Each row has a name. Each piece below is followed by the name of the row it came from. Each question is about the rows just above it.

Z_138: [158 101 134 139]
Z_946: [ 82 145 137  80]
Z_77: [ 82 162 158 138]
Z_723: [ 82 162 106 138]
Z_340: [137 118 173 159]
Z_372: [131 126 180 162]
[ 82 162 158 138] is in which row? : Z_77
Which row holds [137 118 173 159]? : Z_340
which: [ 82 162 106 138] : Z_723
which: [ 82 145 137  80] : Z_946

Z_723: [186 117 140 147 109 117 111 165 114 118 131 118 135 133 121 157 130 107
 129 131 145  99 131 163 117 107 126 139 155 125 103  77 155 104 122 143
 105 131 132 136 113 118  97 141 115 124 111 101 135 139 119 156 113 142
 101  88]
Z_77: [151 135  99 126 117 113 105 151 138 135 139 166 152 148  85 155 107 158
  99 140 160 137 120 166 111 124 115 151 119 112 116  97 144 125 125 160
 112 118 102 133 128 123 112  99  83 129 129 151 114 115 120 158 126 140
 150 126]
Z_631: [102 130 133 140 143 154 136 109 141 114 127 155 141 136 155  94  88 147
 131 110 130 150 122 113 148 128 129 121 104 112 149 173 110 145 149 102
 138 129 122 123 136 148 137  71 130 141 130 128 133 134 123 135 147 157
 180 165]
Z_340: [102 130 133 140 143 154 136 109 141 114 127 155 141 136 155  94  88 147
 131 110 130 150 122 113 148 128 129 121 104 112 149 173 110 145  98 152
 120 121 132 130 133 101 154 183 122 124 148 159 123 112 146 101 113  82
  77 121]
Z_465: [162 120 119 143 117 133 119 156 134 108 130 169 175 148 111 148  90 145
 100 130 154 120 111 187 131  91 106 163 149 118 111 121 151 125 120 121
  98 128 139 131 127 114 138 113 115 144 134 119 153 146 129 143 121 147
 112 132]
Z_946: [112 129 149 146 141 151 135 111 130 116 126 128 119 127 170  92 105 125
 151 107 123 140 133  95 145 138 142 104 103 110 148 153 108 134 156 112
 144 131 114 125 128 155 109  73 128 131 115 117 122 133 113 146 146 162
 188 145]
Z_372: [111 124 140 106 131 117 147 113 112 142 118  75  95 102 133 131 188  94
 145 137  92 110 138  99 126 136 137 116 119 139 126  98 124 122 120 163
 143 122 111 130 125 125 113 162 119 107 125 150  98 102 129 120 122  96
 121 105]
Z_138: [ 97 113 128 110 139 148 167 111 133 108 110 139 169 120 132 126 131 128
 102 134  98 116 105 161 156  80  99 165 112 122 126 132 135 142 116 151
 120 116 108 129 141 117 151 109  94 136 151 176 117 110 136 128 129 117
 143 156]
Z_965: [151 135  99 126 117 113 105 151 138 135 139 166 152 148  85 155 107 158
  99 140 160 137 120 166 111 124 115 151 156 137 116 134 144 128 111 112
 108 130 156 128 131 108 157 156 142 140 142 120 155 143 142 112 118 119
  80 131]
Z_41: [121 131 144 152 138 150 126 118 134 114 130 142 127 136 164  96  89 136
 145 105 137 144 130 105 142 137 139 108 109 110 146 158 111 135 156 101
 139 133 122 126 128 154 114  69 133 135 116 107 133 140 113 147 146 169
 183 148]
which: [151 135  99 126 117 113 105 151 138 135 139 166 152 148  85 155 107 158
  99 140 160 137 120 166 111 124 115 151 156 137 116 134 144 128 111 112
 108 130 156 128 131 108 157 156 142 140 142 120 155 143 142 112 118 119
  80 131] : Z_965
[186 117 140 147 109 117 111 165 114 118 131 118 135 133 121 157 130 107
 129 131 145  99 131 163 117 107 126 139 155 125 103  77 155 104 122 143
 105 131 132 136 113 118  97 141 115 124 111 101 135 139 119 156 113 142
 101  88] is in which row? : Z_723

Z_723: [118 135  88 101 165 127 103]
Z_465: [119 142  89 109 154 107 111]
Z_77: [120 141  86 153 168 107  93]
Z_946: [119 140  89 109 154 107 111]
Z_340: [106 112 149  95 128 185 149]
Z_455: [120 141  86 130 168 107  93]
Z_372: [143 129 140 175 114  97 127]
Z_631: [118 135  88 101 165 110 103]
which: [120 141  86 130 168 107  93] : Z_455
Where do [119 142  89 109 154 107 111] appear? : Z_465
Where do [143 129 140 175 114  97 127] appear? : Z_372
[118 135  88 101 165 110 103] is in which row? : Z_631

Z_372: [105 128 130 139 122 155 117 113 150 130 127 145 121 118 122 115 125 124
 135 115 106 125 127 120 148 109 142 134 118 115 164 154 135 165 141 103]
Z_455: [ 99 134 136 157 112 143 119 108 143 141 121 150 119 141 130 122 119 116
 136 117  92 120 122 118 155 112 126 133 122 111 175 154 132 182 152 110]
Z_631: [104 129 131 138 122 152 113 109 153 127 132 139 118 120 111 117 120 136
 129 117 115 119 128 120 150 113 141 135 118 115 160 157 135 167 151  99]
Z_138: [104 135 137 160 110 143 113  96 137 140 116 153 116 139 124 118 115 118
 136 115  89 122 118 119 159 108 126 136 126 111 172 155 130 185 152 115]
Z_340: [105 133 134 139 116 148 115 107 146 135 122 150 116 136 124 118 119 122
 129 114 100 123 120 115 148 111 136 131 120 113 167 155 135 174 150 110]
Z_946: [106 132 138 143 114 149 116 104 145 133 128 147 116 126 124 114 119 123
 142 113 107 119 128 123 144 115 136 131 124 109 163 154 137 169 142 109]
Z_41: [104 129 133 151 115 146 118 104 143 135 120 148 122 131 126 115 111 121
 136 119  94 122 117 117 153 110 127 136 124 113 172 150 132 179 146 113]
Z_723: [102 129 138 147 107 143 120 105 139 133 122 148 120 134 123 117 120 117
 137 116  94 120 124 118 150 113 139 131 127 109 161 154 135 175 144 112]
Z_77: [104 129 133 151 115 146 118 104 143 135 120 148 122 131 126 115 111 121
 136 119  94 122 117 117 153 110 127 136 126 111 172 158 128 184 153 117]
The row with [ 99 134 136 157 112 143 119 108 143 141 121 150 119 141 130 122 119 116
 136 117  92 120 122 118 155 112 126 133 122 111 175 154 132 182 152 110] is : Z_455
which: [105 128 130 139 122 155 117 113 150 130 127 145 121 118 122 115 125 124
 135 115 106 125 127 120 148 109 142 134 118 115 164 154 135 165 141 103] : Z_372
Where do [102 129 138 147 107 143 120 105 139 133 122 148 120 134 123 117 120 117
 137 116  94 120 124 118 150 113 139 131 127 109 161 154 135 175 144 112] appear? : Z_723
[104 129 131 138 122 152 113 109 153 127 132 139 118 120 111 117 120 136
 129 117 115 119 128 120 150 113 141 135 118 115 160 157 135 167 151  99] is in which row? : Z_631
which: [104 135 137 160 110 143 113  96 137 140 116 153 116 139 124 118 115 118
 136 115  89 122 118 119 159 108 126 136 126 111 172 155 130 185 152 115] : Z_138

Z_946: [165 122 106 103  87 135 119 127 129 114 100 106 102 113 121 153 139 107
 143 106 104 108 115 105 115 125 117 147 142 113 169 111 131 132 104 121
 125 157  99 102 106  99 159 143 119  71 120 160 138 103 150 127 109 153
 142 125 134 120 125 125 125  83]
Z_723: [134 106 122 127 125 123 150 132 139 100 163 109 153 136 157 142 130 160
 119  91 136 136 125 151 134 135 150 137 137 152 106 156 120 128 120 138
 131 118 103 115 160 129 108 129 146 143 129 128 128 153 127 128 144 112
 123 159 112 164  97 111 120 150]
Z_611: [129 145 106 129 146 115 143  74 100 131 103 130  96  98 114 128 120 120
 125 140  91 113 113 126  92 132 100 109 117  86 141 108 112 127 140 123
 121 106 137 125  99 149 122 115 133 125  92 134 126 113 131 111 144 117
 100 139 133  85 129 125 139 119]
which: [165 122 106 103  87 135 119 127 129 114 100 106 102 113 121 153 139 107
 143 106 104 108 115 105 115 125 117 147 142 113 169 111 131 132 104 121
 125 157  99 102 106  99 159 143 119  71 120 160 138 103 150 127 109 153
 142 125 134 120 125 125 125  83] : Z_946
The row with [134 106 122 127 125 123 150 132 139 100 163 109 153 136 157 142 130 160
 119  91 136 136 125 151 134 135 150 137 137 152 106 156 120 128 120 138
 131 118 103 115 160 129 108 129 146 143 129 128 128 153 127 128 144 112
 123 159 112 164  97 111 120 150] is : Z_723
which: [129 145 106 129 146 115 143  74 100 131 103 130  96  98 114 128 120 120
 125 140  91 113 113 126  92 132 100 109 117  86 141 108 112 127 140 123
 121 106 137 125  99 149 122 115 133 125  92 134 126 113 131 111 144 117
 100 139 133  85 129 125 139 119] : Z_611

Z_372: [122 126 130  96  97 134]
Z_723: [133 131 137 164 158 133]
Z_138: [124 128 128  86 107 132]
Z_611: [131 129 118 133 150 124]
Z_455: [122 125 138  97  98 138]
Z_465: [126 129 127  86 117 131]
Z_77: [121 128 131  96  99 134]
Z_340: [122 126 130  96  97 135]
Z_41: [125 122 135 133 114 133]
which: [122 125 138  97  98 138] : Z_455
The row with [124 128 128  86 107 132] is : Z_138
[125 122 135 133 114 133] is in which row? : Z_41
which: [122 126 130  96  97 134] : Z_372

Z_340: [130 176 116 134 125  93 132 116 125 131 129 133  93 101 121 119 137 145
 129]
Z_41: [120 176 116 134 117 128 134  91 103 156 138 116 148 123 111 119 137 145
 129]
Z_77: [119 176 116 139 125 111 120 116 134 131 138 137 109 128 127  78 137 152
 124]
Z_965: [119 176 116 139 125 111 120 116 134 131 138 137 109 128 127  78 137 152
 143]
which: [119 176 116 139 125 111 120 116 134 131 138 137 109 128 127  78 137 152
 143] : Z_965
which: [119 176 116 139 125 111 120 116 134 131 138 137 109 128 127  78 137 152
 124] : Z_77
Which row holds [120 176 116 134 117 128 134  91 103 156 138 116 148 123 111 119 137 145
 129]? : Z_41

